Group, then class:
[ 16   8 -11   4 -20   9  24 -23  -3  -4 -18   0 -17  35 -13   4 -38  -9
   2  -6 -16  10  34  -6   8   5  14 -21 -16 -11 -41] => R/(60)
[ -1   3 -30  -4   6  25  29 -11  -3   9 -15  -4  -8  54  -3  -6 -19  -7
  -8  -9  19   5  36  26  13  14  -1 -12 -20  12 -13] => B/(62)
[  3  12 -33  -8 -10  22  15 -19  17  15 -10   3 -12  50  -2   2 -24  -8
  -2 -10  -4   2  35  15  18  12   7 -12 -19   0 -24] => B/(59)
[ 19   3  -7   7  -2   5  32  -7 -33   0 -25 -18 -14  49  -6  -3 -35 -13
  -4  -8 -24   2  36   7   4   7  -2 -17 -18  -4 -36] => Q/(66)
[ 17   2  -4   5 -22   7  22 -25   7  -5 -15   6 -11  13 -17  -1 -46  -9
   3  13  -5  15  14  -6   3  -2  19 -17 -18  -1 -29] => R/(50)
[  29   37  -19   10  -46  -44  -27  -19   46    8   32   15   15  -25
   19   33    2  -24   48  -20  -11    3   39 -100   -9   11   28   -1
   37  -83 -100] => Z/(68)
[ 10   3 -15  -1  -4  25  35 -16 -10   2 -27  -7 -13  48 -14  -7 -44  -3
 -11   3 -17   8  29  31  11   7   5 -17 -30  19  -9] => R/(60)
[  8  60 -34   4 -16   8   8 -22  33  14  -1   4   6  26   4  14 -28 -10
  11   0  -2   7  31  -2   6  11  17 -13 -14 -12 -36] => B/(59)
[  8   4 -43  -5  12  24  36  -8 -18  23 -29 -17  -6  74   1 -18 -20 -15
  -7 -22 -23   0  60  28  20  17 -11  -6 -17  11 -40] => Z/(47)
[  2  -3 -27  -4  14  28  52  -6 -22  15 -23 -13  -4  58  -3 -20 -30  -4
 -17  -7 -21   4  36  47  12   8 -11  -7 -27  26  -1] => B/(62)
[  8   7 -25  -5  -5  19  24 -13  -6  11 -16  -3 -17  56  -4   0 -19 -10
  -7 -13 -18   5  40  16  12  11   1 -15 -16   5 -24] => B/(62)
[ 16   3  -7   7   0   2  28  -7 -33  -3 -21 -18  -9  40  -4  -9 -32  -8
  -2 -12 -26   0  34   3   5   5  -5 -15  -7  -5 -38] => Q/(66)
[ 10  -8 -12   0  13  26  48  -4 -51   3 -34 -20 -21  69 -14 -20 -32  -5
 -17  -9 -21   3  38  38   8   9 -16 -15 -25  21  -7] => Q/(66)
[  7   9 -33  -5  -5  22  23 -15  11  16 -11   4  -5  48  -3   1 -25 -12
  -5  -7 -12   9  38  18  13  15  11 -13 -20   8 -24] => B/(59)
[ -1  -7 -39  -8  23  30  25  -5 -20  18 -22 -13  -2  62  -2 -29 -11  -8
 -18 -14 -17   3  44  45  14  15 -20   1 -20  30  -5] => Z/(47)
[  7   3 -31  -4  -1   3  10  -8   2  13  -3  -4   5  32  11  -5  -4 -13
   5 -19 -15   0  41  -7   3  13  -5   1   0 -16 -48] => Z/(47)
[ 20   0 -13   6   4   0  39 -10 -36   0 -24 -21  -2  39  -2 -20 -45 -15
   0  -6 -28   2  40  14   2   7  -9  -8 -16   0 -45] => Q/(52)
[  5  -1 -36  -4  15  16  29  -6 -16  16 -13 -13   2  44   3 -26 -10 -12
  -8 -12 -17   1  44  26  12  14 -17   4 -12  15 -28] => Z/(68)
[ 16  15 -22   1 -22   4  18 -15   6   8  -9  -1  -4  37   0  10 -26 -14
  12 -15 -17   5  39 -13   5   9  11 -14  -6 -18 -51] => B/(62)
[ 17   6   0   6 -31   6  22 -30  15   0 -12  14 -22  27 -19  12 -36 -11
   5   7 -22  14  24 -22   5   1  23 -20 -14 -12 -46] => R/(50)
[ 24   3 -16   9  -2  -1  33 -11 -23  -5 -21 -26   7  20   0 -18 -52 -12
   3   3 -23   5  33   7   0   4  -3  -5 -13   0 -52] => Q/(52)
[ 14  14 -11   3 -21   3  18 -19   2   2 -18   2 -14  32  -5  11 -33  -9
   5  -7 -15  10  33 -17   7  -1  16 -20  -8 -24 -48] => R/(60)
[  5   7 -33  -3   8   4  15  -4 -10  19  -3  -8  -3  38   9 -15   2 -15
   1 -17 -19  -1  41   1   6  10  -9   3   3  -3 -45] => Z/(68)
[ -6 -14 -31  -9  23  45  46  -4 -39   9 -37 -19 -12  83  -9 -26 -32  -1
 -29  -7 -16   5  38  80  18  13 -21 -12 -42  34  25] => B/(62)
[ 18  -6 -13   5   6   8  40  -8 -32  -2 -29 -20  -1  35  -3 -20 -44 -11
  -2   1 -26   6  33  17   2   5  -5  -9 -18   7 -32] => Q/(52)
[ 12  17 -26  -1 -12  11  18 -14   4  10 -10  -4  -1  43  -1   7 -28  -9
   5 -10 -13   5  33   5   7   9  13 -15 -14  -8 -35] => B/(59)
[  2   5 -35 -14   5  15  24  -8 -15  21 -14  -6 -11  66   2 -12   0 -15
  -6 -25 -20   1  53  12  15  16 -11  -3  -6   2 -35] => Z/(47)
[  5   4 -24  -7  -6  19  23 -12   1  12 -14  -1 -10  49  -5   3 -20  -9
  -6 -11 -15   6  34  12   8  10   1 -13 -18   1 -26] => B/(62)
[ 14   7 -12   3 -24   7  20 -23  11   1 -10   5 -10  23 -14   1 -31  -5
   0   2 -16   9  27  -5   6   5  13 -12 -15  -3 -35] => R/(60)
[  9  12 -26  -2 -13   3  10 -17  23  12  -1  -3   3  19   2   5 -21 -12
   9  -6 -10   6  33  -8   6  10  11  -5  -7  -8 -41] => B/(59)
[  1   1 -35  -9  10  34  32 -11  -1  11 -18 -13   5  48  -2 -14 -38  -2
 -15   1  -8   7  29  57  12  11  -6  -7 -30  37  10] => B/(59)
[ 21   2 -17   5  -1   0  35  -8 -23  -6 -21 -21   5  28  -1 -15 -50 -10
   4  -1 -22   5  36  10   0   3  -3 -12 -15  -2 -44] => Q/(52)
[  7   4 -25  -5  -1  18  24 -13  -1  11 -11  -3  -5  46   0  -7 -23  -9
  -4  -7 -14   5  37  15  10  14   0 -16 -14   6 -27] => B/(62)
[  8   5 -17  -1 -15  14  19 -21  16   7 -11   8  -8  31  -9   3 -30  -8
  -2   0  -9   7  24  -2  10   6  13 -14 -18  -7 -26] => R/(60)
[  6   9 -33  -4  -3  23  22 -18  10  13 -12   1  -5  49  -6  -3 -24 -10
  -3  -6 -12   6  38  16  12  14   5 -10 -14   6 -25] => B/(59)
[  4  -3 -41  -7  16  15  28  -5 -16  27 -14 -11  -2  52   6 -27  -5  -2
 -12 -14 -20  -1  47  21  10  14 -17   5 -11  11 -32] => Z/(68)

Group and class of each row:
[ 18  -7   2  -2 -12   7   5   9   6   6  -5  -3  -2  -5 -10   0 -16  31
   9   0  -6 -12   0 -14   8 -12  16 -15  14  38  23] => U/V
[  7  -6   1   6  -5   4 -20   9   3   5   2   4  13  -3   2   2 -11  11
   5   3  -1 -21 -10 -24   3  -8   1  -9 -11  20  10] => U/V
[ 39   6  -9 -46 -56  -5  67   6  -7  14 -26 -25 -49   5 -59   8 -63  77
 -23 -29 -67 -18 -33 -25  -9 -32  63   0  25  67 106] => U/V
[ 21   2  -2  -2 -15   8  11   0   3   2  -8  -2   3   1 -21  -6 -27  18
  -1  -4  -9 -15 -11 -10  -4 -12  19 -12   3  50  42] => U/P
[ 16   5  -2  -9   0   5  28   0  -2   2   4   2  -2   2   5 -20  -3  13
  -8  -6   6   9   9   9  12  -3  14  27  12 -27  32] => E/K
